Here is a tiny trained network, its code and every weight. The questions are about switching its units off for an input and a class, where a switched-off unit gives its printed mean instead of its output.

import numpy as np


def w(rows, s, z=0):
    codes = np.array(rows[::2]) - 128.0
    scale = np.full(codes.shape[1], s)
    scale[-1] = z or s
    return codes * scale


def f(y):
    return y / 2 * (1 + np.tanh(0.7978845608 * (y + 0.044715 * y**3)))


def log_softmax(a):
    a = a - a.max(-1, keepdims=True)
    return a - np.log(np.exp(a).sum(-1, keepdims=True))


def net(x, mask):
    res = np.array(x, float).reshape(1, 6) / 4 @ E
    y = f(res @ A[0][:, :-1].T + A[0][:, -1])
    res = res + np.where(mask, y, B[0][:, -1]) @ B[0][:, :-1]
    return log_softmax(res[-1] @ U[:, :-1].T + U[:, -1])


A, B = {}, {}
E = w([
[92,107,210],'x0',
[33,134,140],'x1',
[41,184,98],'x2',
[127,86,163],'x3',
[157,246,183],'x4',
[126,145,193],'x5',
],0.011)
A[0] = w([
[149,24,62,39],'N0',
[47,108,86,74],'N1',
[52,191,123,208],'N2',
[125,120,178,3],'N3',
[129,93,69,97],'N4',
[130,185,103,95],'N5',
[180,3,55,52],'N6',
[132,205,37,46],'N7',
[175,89,228,238],'N8',
[143,245,107,115],'N9',
[137,162,131,10],'N10',
[219,47,91,244],'N11',
[130,143,135,102],'N12',
[137,188,81,67],'N13',
[102,102,205,48],'N14',
[185,115,53,107],'N15',
[121,180,70,50],'N16',
[179,207,178,232],'N17',
[30,83,77,93],'N18',
],0.012,0.0052)
B[0] = w([
[213,107,222,205],'N0',
[92,42,148,176],'N1',
[102,89,92,211],'N2',
[107,152,130,133],'N3',
[137,125,182,165],'N4',
[136,110,107,154],'N5',
[225,150,236,231],'N6',
[179,83,110,180],'N7',
[56,234,103,235],'N8',
[171,85,40,205],'N9',
[142,99,130,126],'N10',
[255,225,206,253],'N11',
[100,125,94,128],'N12',
[191,59,105,156],'N13',
[48,192,133,163],'N14',
[175,136,103,185],'N15',
[146,118,122,154],'N16',
[75,138,28,235],'N17',
[78,19,218,201],'N18',
],0.0074,0.012)
U = w([
[122,123,135,157],'0',
[26,1,183,49],'1',
[86,146,122,255],'2',
[160,90,29,84],'3',
[168,170,141,116],'4',
[58,179,137,154],'5',
[139,103,56,177],'6',
[195,117,227,47],'7',
],0.0096,0.0086)

Each question gives the input, the list of numbers given to net, and the class t.
The units are the neurons (one row each of A and B). Each row of codes is followed by its name. A weight is (code - 128) times the scale printed after its matrix; where a second scale follows, it is the last column's (A, B and U).
mask holds one flag per neuron, in row order. A switched-off neuron (its flag False) gives its mean, the last column of its row in B, instead of its output. The means were averaged over made-up inputs and are rounded, as every weight is.
A unit's drop is (log p(t) with every unit on - log p(t) with that unit switched off) / (log p(t) with every unit on - log p(t) with every unit switched off).
The circuit of an input: a set's keep is (log p(t) with only the set's units on - log p(t) with every unit switched off) / (log p(t) with every unit on - log p(t) with every unit switched off). Starting from the 12 units with the biggest drops (on a tie, the unit counted first), units are removed one at a time, each time the one whose removal leaves the highest keep (on an exact tie, the one counted first), for as long as the keep stays at least 0.8.
units of the circuit, in order: the units of the circuit, biggest drop first
top k neurons: the k neurons with the biggest drops, biggest first
drop when u is switched off: that unit's drop, to one decimal
input [4,6,3,0,5,-2], class 1: units of the circuit, in order => N11, N8
input [0,0,-7,3,-3,7], class 4: units of the circuit, in order => N8
input [-7,5,8,-6,0,4], class 3: units of the circuit, in order => N9, N7
input [-6,6,-1,-4,-5,-3], class 7: units of the circuit, in order => N6, N0
input [3,-2,-7,-6,5,0], class 6: top 2 neurons => N17, N6
input [4,4,5,1,3,1], class 1: top 3 neurons => N11, N8, N2
input [2,-8,-1,3,0,2], class 4: top 2 neurons => N8, N18
input [-4,-5,-1,4,0,7], class 4: top 2 neurons => N11, N18
input [-7,7,5,7,8,3], class 3: drop when N9 is switched off => 0.1
input [0,-3,-8,8,5,2], class 5: drop when N11 is switched off => -0.1
input [-2,-5,6,6,-7,-6], class 7: drop when N1 is switched off => 0.0
